[ -97    1   75   20  -20  143   20   36  133  -42 -113   87  195  180
 -106   77  103  -79  -44 -160  -11  225 -116  -11    2   35    9  -40
   31 -314   69   46  -24 -170 -126 -176   41  128  177   96 -117] : roke
[  89  152  277  182  -96 -215 -433   80   72  204  290    2  243  124
 -106  118  193 -247   54  -78  284  592  -18 -486 -174   -9 -100 -152
 -408 -456  378  343  309  216  217 -183  152  357  147  -94  131] : batap
[ 148  -64   90  132   22 -127 -446   24 -171  102  174  237  134 -114
    5  152 -136 -357 -155  -31  395  635  338   -2 -362  316 -177   14
 -372  -35  319  366  277  263  133   10  -18   85   41 -264  387] : batap
[-115    3 -164    1  -62   50 -158  153  142   44  -88 -190  -76  157
   19 -115   84  -81   52 -180    6  259 -359  115  176  -72   35 -157
  -37 -225   42  -14  160  124  129 -163   97  364  -31 -188   97] : zezo
[ 194   -3   80 -168   15 -108  226  134    6 -240   36 -227 -202  -53
  101  -46  100  319  232  191 -425 -228  411   43   59 -224 -124   -9
 -119  637   53 -299 -154  332  106  138  -39   62 -118   10  390] : Raza
[  79 -170  260  -68  -48  -62 -106  243 -211  -51  198  -50    6  360
  -63  -77   16   75   44  130 -223  343  136   39 -212  136   92    1
 -232  161  111  -56   86  212  -68  -52   10  156  176  -69  363] : roke
[ -14   85  -26  -24   41  128   51   52  237 -192 -267   83   25  -51
  -51  127  171 -103   -9 -356 -121  335   52  101   82  -53 -190  -81
  -53  -23  223   46  -39  105   96  -95  -80  309  -10  -46  155] : sivoz
[   7    0   67  -10  -57  -67   25   67   -8   35  143 -158  -30  123
  -16 -112   62  146   67  149  -90 -142  -63 -138   38  -66   91  -46
  -10   50  -57 -117  -32   -9  -14  -15   85   25   23   75  -17] : deri
[-142   83 -177   31  -34  153  109  -84  158  -19 -190  115  109  -17
  -21   37   42  -48  -30 -137   40   12 -237   69  135  -47   64   15
  216 -335  -42   32  -63 -224   -1  -45   73    7   59  108 -308] : Gudad
[   7  -96  129   40   17  -59  -88  132  -97   46  192 -144  -48  211
  -22 -174  -72  104  -13  141   -6   14  -60   75 -143  131  115   -8
 -141  171   17  -13   48  100  -50  -20   17  -44   31  -18   66] : roke
[ -93   31 -344    9  -42 -128   34   22   75  114  142 -431 -310  -58
  156 -391  -79  256  122  295   -8 -599 -363   46  294 -188  197  -73
  142  317 -265 -262  -34   50  159  141  176 -121 -222  -44 -243] : sivoz
[ -47   44   84   90   -1   -1  -76  -31   65   62   56   57  136   51
  -48   42   58  -73  -29  -16  137   44  -16 -117  -63   78  -37  -72
  -57 -172   69   90   -4 -108  -52  -60   81   14   83   55 -138] : kato
[ -54   24  -68  175  -76 -133 -391   57  -28  264  255  -64   72  121
  -16 -111  -46 -180  -26  100  317  291 -274 -146  -65   88  103  -66
 -187 -311   92  206  257  110  148  -64  184  109   80 -168  -54] : sonen
[ 188  -78  188   28  158  -38   10 -105 -238 -131   80  257   55 -324
   31  172 -215  -87 -253   67  145   -6  692  176 -372  327 -220  127
 -164  521  127   74 -144   32 -111  192 -225 -325  -26    6  261] : zoper
[ -91  148  113   74  -28  -50  -44  134  201   60  122 -285  -43  225
  -80 -217  115  170   64  -58   10  -89 -532 -140  132 -141  144 -133
  -38 -123   -3  -22   38   35   83 -137   29  141  -28   70 -258] : Nebon
[ -24   22 -214  -34  -91   73  199 -156   58   21 -113   -9   52 -173
   79   60   52   16   59  100  -66 -300   90 -112  181 -154  -47   35
  247 -150 -184 -194 -143 -293  -66   39  177  -69   13  143 -177] : Gudad
[ 202  -33  400  144  193 -142 -227   10 -183   -3  271  188   96  -57
  -65   35 -168  -26 -173   41  309  207  302   75 -459  335 -123   75
 -377  386  253  332   81  277    5   74 -285 -236  -33  -65  192] : fas
[-134  293 -403  184 -139  -56 -328 -318  219  360    7  139  282 -318
   30  190  -33 -448 -139 -119  677  142 -216 -348  127  -35  -82   -8
  141 -817   33  317  214 -234  214  -10  326    0   29  -10 -470] : Nebon
[  72 -114   70 -144   89  165  266   18  -66 -254 -165  144   36  -38
    3   97  -56  112  -60  -26 -247  -68  290  255  -92  137  -70  124
   54  330  -24 -102 -200  -64 -177   55 -169 -143   37   73  117] : kato
[ 146   74   44 -159   32   20  273   36  115 -282 -153  -60 -111 -207
   73  104  125  178  110  -67 -335 -140  369   30  123 -215 -205    1
  -25  426   64 -221 -205  169   83   93 -119  117 -113   45  289] : Raza
[-173   84  -46   87  -21  -55   -1   84  165  130  158 -382 -128  200
  -34 -361   42  205   44   75   39 -409 -585  -73  188 -119  229 -122
   70  -23 -137 -120  -22  -75   22  -77  112  -25  -52   90 -413] : Gudad
[ -20 -149  -21  -25  -69   -3   85  -27 -171   59  172 -102   40   52
   56 -150 -101  119  -16  308   12 -364   -6  -18   -7  121  154   52
  105   78 -282 -171  -71 -241 -232   29  143 -258   56  109 -163] : roke
[ -70 -209 -236 -143 -190  -30 -109  244 -119  138  141 -366 -191  331
   59 -305  -13   93  158  219 -229   30 -307  -15  206  -36  218 -142
   12   -6 -205 -306  134   90   -8  -75  289  321   -5 -187  186] : zoper
[ -19  -95 -402 -145  -60  -30  102  103  -36  -30  -45 -348 -360  -72
  210 -269  -77  198  163  231 -231 -348  -53  228  269 -129   72  -22
  118  413 -204 -354  -18  189  143  151  162   46 -214 -161  201] : Raza
[  25   73  173   65  -17  -55  -90   64   21   29  113   16  109  126
  -98   10   97   13   56   28   22  189  -18 -156 -102    2   29  -24
 -162 -153  145  120   51   49   36  -73   77   67  109   66  -17] : sivoz
[ -40  -30  -88  130  -67 -161 -450  148   11  293  257 -192 -121  142
   29 -193 -100 -175  -43    8  297  336 -370  -38   -9   76   91 -128
 -226 -194   43  139  342  237  191  -78   65  257  -87 -294  135] : Raza
[ -57  132 -265  -15   17  133   90 -113  215  -90 -309  112  -37 -295
   60  123   11 -117  -74 -298   65   62  -72  116  199 -117 -161    1
  158  -56   16   29  -61   -9  161   47  -75  148 -163  -69  -18] : deri
[-105 -142 -365 -140 -222  -60   36  161  -22  127  101 -500 -319  204
  153 -351   24  183  227  374 -322 -352 -223  -27  347 -220  220 -149
  177  140 -313 -476   -2  -31   48   23  416  184  -25  -72   92] : batap
[  79  124  -47   42   74  -92   19 -117   27  -11   36  -99 -168 -365
  149  -35  -92   87  -42   60  148 -343  129   32   37  -58 -153    6
  -20  407  -25  -36  -72  101  156  195  -61 -171 -250  -39   36] : zezo
[ 268  -83  342  -58  163  -28  158  -58 -191 -301    8  231   73 -312
   41  245  -89    9 -153   38  -74  -15  899  182 -346  214 -347  117
 -188  703  182  -23 -259  101 -144  183 -311 -271   23   70  446] : roke
[  20  125  145 -155  114  202  508   57  301 -386 -338 -104 -104  -34
  -45    4  204  387  109 -274 -465 -332 -125  149  242 -277  -81   11
  146  349  -26 -221 -334   -3  -41  -32 -250   73 -160  222  -68] : fas
[  94  103  -67   -8    1  -87  228 -160   21 -115   50  -19  -19 -318
   94   44   23  146   56  235  -37 -494  356  -86   17 -144  -80   64
   84  285  -54 -133 -217 -118    0  194   92 -322  -25  194 -112] : batap
[-202   75 -517  -45  -82  131  188  -44  228   15 -185 -244 -129  -61
  106 -230   12  153   95   16  -25 -440 -536  137  425 -218  181  -58
  344 -149 -286 -218  -70 -178   46   -4  212   -6 -123   45 -401] : fas
[  -7 -140  -59  -14  -72    6  -22  -18 -153   58   59   46   32    6
   49    4  -64  -38  -46  203   13  -10  198   34  -53  117    4  -12
   43   24  -87  -90  -44 -142 -116   46  137  -68  114    5   78] : fas
[  34  -96  -57 -244  -78   62  255  202   39 -164 -114 -276 -225  173
   54 -141  158  307  251   90 -562 -147   -1   50  244 -235   32  -66
   82  287 -128 -429 -130  107  -29  -11  104  286  -70    7  279] : Gudad
[  12 -141 -112   93  -75 -120 -421   47 -210  234  262  103   97  112
   -6  -43 -168 -285 -113  118  332  492  -31  -13 -223  287   80   -1
 -187 -253   89  256  314  114   78  -11  143   71   83 -227  133] : batap
[   2   20   23  -50   62  132  268 -111   70 -132 -156   86   44 -146
   10   88  -18   81  -54  -62  -93 -284   75   46   49  -20  -66   78
  169  136 -106  -92 -220 -212 -130   48 -110 -160  -47  159 -147] : kato
[-123 -178 -368  -32  -81  199 -203  -21  -83  103 -198  236  142   19
   54   89 -154 -420  -84 -129  167  420  -32  236   12  280   44   11
  139 -449 -117    9  121 -204 -124 -126  171  170   99 -197  123] : vad
[ 152 -212  -20 -113  -32  -48 -186  146 -223  -60   29   72  -61   15
   68   74  -56 -140   28   74 -153  471  453  118 -161  124 -155    8
 -234  279  158  -11  111  334   91   49   -1  221   15 -299  649] : sonen
[ -81   85 -480   51  -95   -3    2 -155   86   80  -64  -21  -58 -295
  163   -1  -78 -112    6   64  165 -174  -39   22  190 -114  -22    2
  168 -161 -130  -42    6 -112  145  121  246  -58  -96  -34 -152] : roke
[  64  201  -77  -65   49  167  109 -147  251 -189 -445  319   84 -408
   21  413  122 -201  -42 -435  -17  363  326   50   68 -175 -383   18
   41 -120  231  130  -79   54  175   22 -122  231  -93  -21  225] : Nebon
[  57   93   50  108   59 -165 -235   78   41   50  190  -50   -5  -65
   -1  -70  -20  -46  -25  -58  222  194  -99  -47 -112   39  -57  -57
 -286   60  220  233  177  321  228    8  -76   67 -104 -154   73] : Gudad
[ -11  -87  -82 -120 -101   62   49   86  -43   20  -18  -97  -49  157
   17  -45   23   45   83   78 -213   18  -31  -53   98  -37   58  -41
   69  -41 -125 -210   -9  -54  -58  -49  167  181   38  -18  112] : zoper
[ 223 -217   84  -66   82  -79   24    3 -326 -116  101  106  -86 -216
  106   77 -223   15 -112  210  -51    4  678  218 -306  256 -158  151
 -180  617   48  -44  -88  179  -35  215 -183 -235  -81  -93  484] : deri
[  97 -185  -42 -111    2 -153   30  137 -223   62  264 -370 -335   24
  145 -311 -197  286   49  361 -163 -461   55  109   24   21  119   15
  -40  684 -250 -319  -39  186  -34  167  -24 -135 -188 -102  237] : vad
[  74 -116   70 -156   32   48  137  215  -33 -146  -11 -236 -190  119
   37 -181  -35  288   56   50 -328 -177 -105  210   94  -38   90   14
    0  457 -132 -272  -75  153  -64  -13 -149   40 -135  -29  213] : Nebon
[ 180  -63   85  -10  -16 -139 -159  -27 -152   23  155  142   57 -158
   34  166  -65 -133  -33  103   85  269  474 -123 -224   93 -199   33
 -234  183  159   85   56  178   76  114   -3   39   -6 -127  377] : vad
[-173 -120 -193  -13 -138   20   24   44  -21  188  128 -238    2  276
   -1 -250    9   85   50  265  -34 -267 -342  -83  147   24  229  -71
  206 -195 -276 -221  -30 -284 -137  -72  301  -16  126   86 -306] : Nebon
[  -4   90   94   62  -26   -2  -83   92   83   -1    4  -16   58  100
  -55   12  113  -17   64  -96  -13  255 -120  -57  -21  -33   11  -33
 -145 -178  162  113   88  116  108 -112    4  164   47   -6   63] : deri
[  47   76  242   97  -66   19  -74 -185  -46   76   83  382  455  -75
 -106  333   63 -226 -106   11  245  265  300 -349 -241  141 -126   37
  -54 -449  130  238  -33 -293 -102  -64   81 -114  271  197 -170] : Nebon
[  -9  -63  -18   44   19   66 -145   23  -75   11  -20  188  131   10
  -20   64 -146 -191 -171 -144  201  366  -79  174 -139  223   31   49
  -37 -177   56  185  131    9  -12  -60 -115   -7   72  -98   35] : Nebon
[  13   70 -225  172  -23 -248 -480  -53  -57  288  254  -68  -72 -267
  125  -63 -193 -276 -146   67  586  176  -40  -61  -90  154  -74  -74
 -210  -42  103  225  293  210  251  111  102   40 -161 -310   88] : kato
[  38  -88   99  -45  -81  -29 -224  183  -26   43  104  -30  100  259
  -86   -5   97  -76   56  -55  -63  489  -86 -106  -47   44   32  -74
 -189 -198  127   56  164  156   45 -165   41  356   86 -128  245] : fas
[  -1  -88  -57  -16 -118   29  -17 -104 -115   97   86  252  248   39
  -53  168  -16 -167  -63  142   82  140  220 -188 -128  155    1   77
   71 -341  -51   32  -11 -285 -143   -2  178  -60  223  106  -68] : Raza
[ -22  157   61   22  -16  -26  141  -42  177  -89  -15  -54   16 -109
  -17   27  168   97   65   22  -90 -205  125 -175   77 -155 -107  -67
  -15   80   69  -90 -185  -81   58   34   93    9   37  169  -99] : sivoz
[ 122    1   83  100   10 -153   -6 -174 -179   71  252  142  153 -233
   49  110 -102  -42  -71  343  203 -174  481 -199 -257  154 -113  104
 -109  153   40  105  -75 -101  -29  170   77 -380   97  119  -37] : sonen
[  98  -53  122   97   35 -227 -152   29 -217   95  391 -151  -65  -32
   72 -169 -148  109  -50  349  160 -223  126  -28 -211  135   62   31
 -206  344   -2   34   56  144   43  142    9 -283  -61  -41   56] : zezo
[ -26 -193  -95 -252    8  216  366  199   63 -297 -282 -133 -205  156
   37 -103   42  249   86  -90 -557  -88  -87  321  226 -102   50    2
  185  290 -184 -359 -180   10 -157  -33 -126  187  -94   -1  249] : deri
[ 100  -18  269   57  -16 -138 -136   71 -122   57  297   -9  160  163
  -56    7   42   46   52  204   49  129  154 -214 -231  118  -19  -34
 -261   12  144   99   64   98   13  -27   86  -17  141   20   71] : zezo
[  73    3   -7  -27  -10 -173 -124  208   45  -17  130 -321 -227   18
   88 -164   36  122  107   56  -80   37   14   36   73 -107  -57 -136
 -234  379  113 -113   85  392  202   30    5  257 -146 -203  341] : vad
[ -57  110  -79  146  -74 -192 -340    2   86  252  219 -115   -9   13
   13  -68   25 -137   -8   89  318  160 -145 -212   -9  -35  -10 -137
 -165 -232  132  148  196   93  191    4  210  139   13 -114  -49] : kato
[-191   52   16   48 -159    2  -54  111  187  150  116 -250  118  393
  -99 -168  221   57  129   18  -36   12 -562 -238  199 -157  196 -185
   43 -505  -51  -47   65 -170  -26 -229  260  241  186   92 -328] : zezo
[  14  -66   52   -8   10 -174  -87  164  -62  109  273 -421 -251  155
   56 -373  -64  250   66  225  -52 -329 -254   24   67  -54  175  -60
  -81  416 -137 -204   38  215   55   33  -39   -2 -163  -92   61] : deri
[-136  -70 -300  -96 -161 -101 -213  327   77  155  128 -464 -307  372
   36 -387   19   97  174   13 -171  180 -727   43  320 -207  320 -161
  -40 -135 -125 -155  286  305  234 -119  144  478 -134 -286  136] : vad
[ -41   11 -150   81   27 -188 -323  231   45  142  231 -355 -254  118
   52 -347 -107   55   24   16  172   99 -511  131   68    7  133 -131
 -245  147   51   83  266  441  285  -12  -13  186 -222 -317   98] : sonen
[-119  -98 -291  100 -123   26 -351  -50  -51  313   79  132  141   83
   -1  -15 -154 -363 -128  -14  348  396 -271  -37  -30  195  114   -2
   59 -596  -76  157  253 -171   19  -91  211  132   79 -163 -101] : Gudad
[ -50   82  -55   18  -65  -45  -52  117  106   24   76 -193  -20  141
   -5 -128   70   60   94  -12  -44   71 -301  -65  117 -137  131  -88
  -56 -121   47   -7   97  123  153  -91   79  170   -4  -25  -68] : zoper
[-166 -122 -124 -135 -124  206  206  183  102  -41 -129 -196  -12  415
  -64 -195  134  221  142   19 -413  -73 -462  106  256 -118  258  -20
  225 -190 -194 -247  -72 -188 -146 -178  144  168  140  120 -156] : fas
[ 118   -5  -49   52  143  -85  -84  -83 -149  -19   89   54  -72 -300
  112  -22 -224  -29 -139   95  256 -130  254  176 -181  206 -119   86
 -124  425   41  127    2  184   75  181 -117 -308 -163 -118   90] : sonen
[ -43   34 -183   73    3 -113  -59  -51  -15  152  190 -238 -167 -146
  120 -248 -168  122  -53  193  237 -470 -259   14  100  -38  110  -33
   62  213 -204  -65   -1   -1   91  124   35 -212 -218  -45 -242] : zoper
[   5 -217  -60 -223  -91  184  221  119  -66 -161 -150   81   65  301
  -33   70   81   67  100   53 -470  212  160  119   36    5   33   34
  130  -47  -78 -258 -103 -115 -176  -64  100  216  206   39  232] : zezo
[ 104   25  -79   99   57  -80 -228  -93  -93   50   42  164  -39 -342
   77  137 -164 -251 -193  -92  320  235  314   77 -182  177 -231   48
 -161  134  137  169  103  176  149  139 -106    3 -150 -203  252] : Gudad
[  43  115  229  120   36   28 -114  -92  108    4   22  279  289  -24
 -138  246   66 -214 -129 -223  214  409   82 -199 -193   68 -133  -16
 -141 -346  239  299   40  -65   -1 -102  -74   70  105   73  -81] : zoper
[  62   89  252  -25  127   32    7  167  179 -191  -84   -3   10   76
 -102   50  130   69  -10 -267 -110  290    8   70  -51    3 -148 -112
 -222  188  285   81  -26  260   71  -92 -184  270  -60  -47  201] : zoper
[ -10  157  -80  111   20   23 -126 -188  131   47  -71  267  218 -232
  -33  237  -19 -301 -136 -230  360  249   26 -131  -58   42 -139   18
    0 -349  148  280   55  -87   93  -20  -15   12  -10   -9 -175] : zoper
[  13   18 -311 -102  -14  174  298 -218   13 -163 -282  206   61 -329
  116  204  -40  -40  -17   41 -105 -235  373  122   95  -39 -150  112
  277   53 -111 -160 -227 -269  -61  142  119 -192   12  115  -41] : zezo
[ -78  -61  -72  137 -146  -48 -276  -80  -89  281  239  149  326  184
  -74   50  -36 -272  -62  189  296  314  -74 -271 -151  204  118   13
  -22 -572   33  216  145 -239  -45  -87  314  -46  297   32 -242] : sonen
[  34   88  -15  121  -66 -249  -53 -109  -47  142  299 -176  -78 -191
  119 -101    2   81   46  403  183 -445  228 -266  -11  -82  -36  -89
  -39  181  -52  -96  -65  -71   52  188  281 -216   -7   90 -111] : batap
[  45   27 -196  -22 -103  125 -167  -77   19  -15 -265  289   89 -228
   59  335   33 -387  -53 -269   87  581  312    2   -4  -30 -252   -5
  -31 -324  155  104  117   31   99  -41  118  320   32 -181  375] : roke
[  41  117  -69    4   88  112  151 -144  124 -154 -221  181   30 -375
   43  187    0  -55 -100 -195   47  -64  203   81   35   -2 -210   48
   60  123   46   50 -144  -59   18   83 -129  -91 -127   59  -12] : sivoz
[  52 -217 -213 -201 -113 -112    2  231 -160   48  145 -418 -330  107
  188 -302  -80  234  168  359 -330 -227  -27  109  192  -85  125  -56
    9  479 -237 -423   33  231   66  102  136  148 -152 -196  388] : Nebon
[  84  103  266   90  102  -92  -78   13   67   -5  153   35   94   -8
  -75   23   21   28  -58  -53  149   56    9 -102 -148   41  -68    2
 -184   84  157  163   11  132   59   -6 -166  -29  -30   28  -39] : Raza
[ -68  105   22  150 -156  -69   47 -169   42  126  167   54  280   65
  -60   65  211  -54  113  261   57  -63   64 -409   28 -136   97  -45
   77 -500   18   51  -62 -319  -56  -24  366  -60  233  276 -380] : zoper
[  70   23 -118  -45  122  125 -123   45   43 -160 -258  220  -24 -228
   26  168 -141 -186 -177 -360  128  481  117  372  -84  163 -210   15
 -108  154  208  179   73  287  190   28 -227  159 -150 -257  327] : Nebon
[-171   50 -167  128 -158  -37 -292   81   87  246  118  -71   70  246
  -56 -117   51 -168   32  -43  178  330 -537 -150  102  -61  230  -99
  -16 -636    5  157  257  -29  139 -170  209  249  100  -91 -183] : deri
[  22  260  136  125  200   19   63  -49  216 -161  -93   19  -24 -232
  -23  -11  -27   80  -99 -289  206 -103 -154  159  -36  -46  -98    6
  -90  225  180  209  -69  165  154   24 -291 -125 -191   38 -193] : zoper
